Below are the code and all the weights of a small trained network. Each question names an input and a target symbol and asks about switching units off, where a switched-off unit gives its printed mean instead of its output.

import numpy as np


def w(rows, s, z=0):
    codes = np.array(rows[::2]) - 128.0
    scale = np.full(codes.shape[1], s)
    scale[-1] = z or s
    return codes * scale


def norm(h):
    return h / np.sqrt((h * h).mean(-1, keepdims=True) + 1e-5)


def f(y):
    return y / 2 * (1 + np.tanh(0.7978845608 * (y + 0.044715 * y**3)))


def softmax(a):
    e = np.exp(a - a.max(-1, keepdims=True))
    return e / e.sum(-1, keepdims=True)


def log_softmax(a):
    a = a - a.max(-1, keepdims=True)
    return a - np.log(np.exp(a).sum(-1, keepdims=True))


def net(x, mask):
    ids = ['βγδεζλμξστψ'.index(c) for c in x.split()]
    T = len(ids)
    res = E[ids] + P[:T]
    r = norm(res)
    for j in range(2):
        rows = slice(2 * j, 2 * j + 2)
        q, k, v = (r @ M[0][rows].T for M in (Q, K, V))
        z = softmax(np.where(np.tri(T) > 0, q @ k.T / 2**0.5, -1e9)) @ v
        o = O[0][rows]
        res = res + np.where(mask[j], z, o[:, -1]) @ o[:, :-1]
    y = f(norm(res) @ A[0][:, :-1].T + A[0][:, -1])
    res = res + np.where(mask[2:6], y, B[0][:, -1]) @ B[0][:, :-1]
    return log_softmax(norm(res)[-1] @ U[:, :-1].T + U[:, -1])


Q, K, V, O, A, B = {}, {}, {}, {}, {}, {}
E = w([
[132,81,192,116,71,67],'β',
[128,124,130,152,152,142],'γ',
[119,160,76,191,124,48],'δ',
[141,119,133,153,128,123],'ε',
[141,132,121,53,121,125],'ζ',
[38,161,161,252,150,192],'λ',
[113,75,159,140,108,185],'μ',
[121,145,115,144,149,160],'ξ',
[127,113,145,163,134,107],'σ',
[136,110,139,161,144,122],'τ',
[110,145,128,146,144,145],'ψ',
],0.021)
P = w([
[95,65,36,59,67,153],'0',
[232,166,193,155,8,168],'1',
[154,169,183,118,88,128],'2',
[121,173,188,104,154,109],'3',
[1,110,48,166,5,65],'4',
[134,126,48,147,79,141],'5',
[207,117,81,103,111,192],'6',
],0.0062)
Q[0] = w([
[99,154,249,155,126,169],'H1',
[216,110,162,136,117,205],'H1',
[140,95,80,145,93,163],'H2',
[200,187,155,143,188,126],'H2',
],0.011)
K[0] = w([
[88,15,109,75,152,158],'H1',
[25,117,199,58,228,105],'H1',
[180,152,254,181,124,101],'H2',
[20,59,93,99,251,55],'H2',
],0.0081)
V[0] = w([
[216,155,73,163,129,193],'H1',
[129,78,139,76,255,242],'H1',
[59,252,35,148,79,81],'H2',
[97,67,98,230,172,66],'H2',
],0.0072)
O[0] = w([
[229,132,92,54,254,115,186],'H1',
[54,18,102,135,188,123,118],'H1',
[243,159,87,188,69,113,79],'H2',
[110,234,157,123,142,31,253],'H2',
],0.0088,0.0028)
A[0] = w([
[99,173,70,254,118,157,110],'N1',
[102,194,24,207,172,131,157],'N2',
[215,188,202,46,194,115,255],'N3',
[152,61,161,163,84,21,55],'N4',
],0.0073,0.0018)
B[0] = w([
[96,200,254,131,94,188,238],'N1',
[233,115,246,67,167,80,254],'N2',
[101,110,21,2,25,165,223],'N3',
[180,149,247,7,190,149,165],'N4',
],0.007,0.0043)
U = w([
[92,174,146,130,95,64,89],'β',
[144,92,19,5,61,167,191],'γ',
[222,204,13,195,128,8,253],'δ',
[52,206,183,249,145,178,121],'ε',
[95,23,155,123,78,231,196],'ζ',
[81,102,124,136,173,130,166],'λ',
[114,85,98,91,233,77,150],'μ',
[3,195,122,14,195,24,44],'ξ',
[166,42,252,36,25,41,70],'σ',
[240,76,52,118,237,121,211],'τ',
[251,83,221,145,172,160,58],'ψ',
],0.0072,0.0047)

Each question gives the input, a string of symbols that net reads in full, and the target symbol t.
The units are the heads (2 rows each of Q, K, V and O) and the neurons (one row each of A and B). Each row of codes is followed by its name. A weight is (code - 128) times the scale printed after its matrix; where a second scale follows, it is the last column's (O, A, B and U).
mask holds one flag per unit, heads first, then neurons. A switched-off unit (its flag False) gives its mean, the last column of its rows in O or B, instead of its output. The means were averaged over made-up inputs and are rounded, as every weight is.
A unit's drop is (log p(t) with every unit on - log p(t) with that unit switched off) / (log p(t) with every unit on - log p(t) with every unit switched off).
The circuit of an input: a set's keep is (log p(t) with only the set's units on - log p(t) with every unit switched off) / (log p(t) with every unit on - log p(t) with every unit switched off). Starting from all 6 units, units are removed one at a time, each time the one whose removal leaves the highest keep (on an exact tie, the one counted first), for as long as the keep stays at least 0.8.
circuit, biggest first: the units of the circuit, biggest drop first
unit that matters most: the unit with the biggest drop
top k neurons: the k neurons with the biggest drops, biggest first
heads that matter: for each layer, one digit per head in row order, 1 if its drop is at least 0.15 and else 0, layers parted by /
input λ β τ τ ε σ τ, target ξ: heads that matter => 11
input ξ τ γ, target τ: circuit, biggest first => (H1 H2)
input β ξ ξ τ τ β σ, target ξ: heads that matter => 01
input δ ξ ε, target δ: unit that matters most => H2
input ε ζ ξ, target γ: heads that matter => 10
input ψ ζ γ δ ε, target ζ: heads that matter => 01
input τ ψ ψ λ σ, target ψ: circuit, biggest first => (H2 H1 N3)
input ε ξ ξ τ, target γ: heads that matter => 10
input β τ ξ, target ε: heads that matter => 10
input β δ τ ε, target ε: circuit, biggest first => (H1 N2)
input τ β τ β ε, target ε: circuit, biggest first => (H1 N3 H2)
input τ τ τ τ σ, target ξ: heads that matter => 11
input δ β ε τ, target δ: heads that matter => 01
input μ β μ δ δ σ τ, target δ: heads that matter => 11
input ε ζ τ, target γ: heads that matter => 00
input γ β τ ζ, target γ: heads that matter => 00
input δ λ ξ ξ, target δ: heads that matter => 01
input ψ γ ξ, target ψ: circuit, biggest first => (H2 H1 N2)
input ψ ξ ξ σ, target ψ: circuit, biggest first => (H2 N4)
input γ ψ τ ξ, target μ: circuit, biggest first => (H1)
input δ ψ δ σ, target δ: unit that matters most => H2
input μ ψ τ δ ε γ, target γ: circuit, biggest first => (H1 N3)
input ξ τ μ ξ τ ξ ψ, target τ: top 2 neurons => (N1 N4)
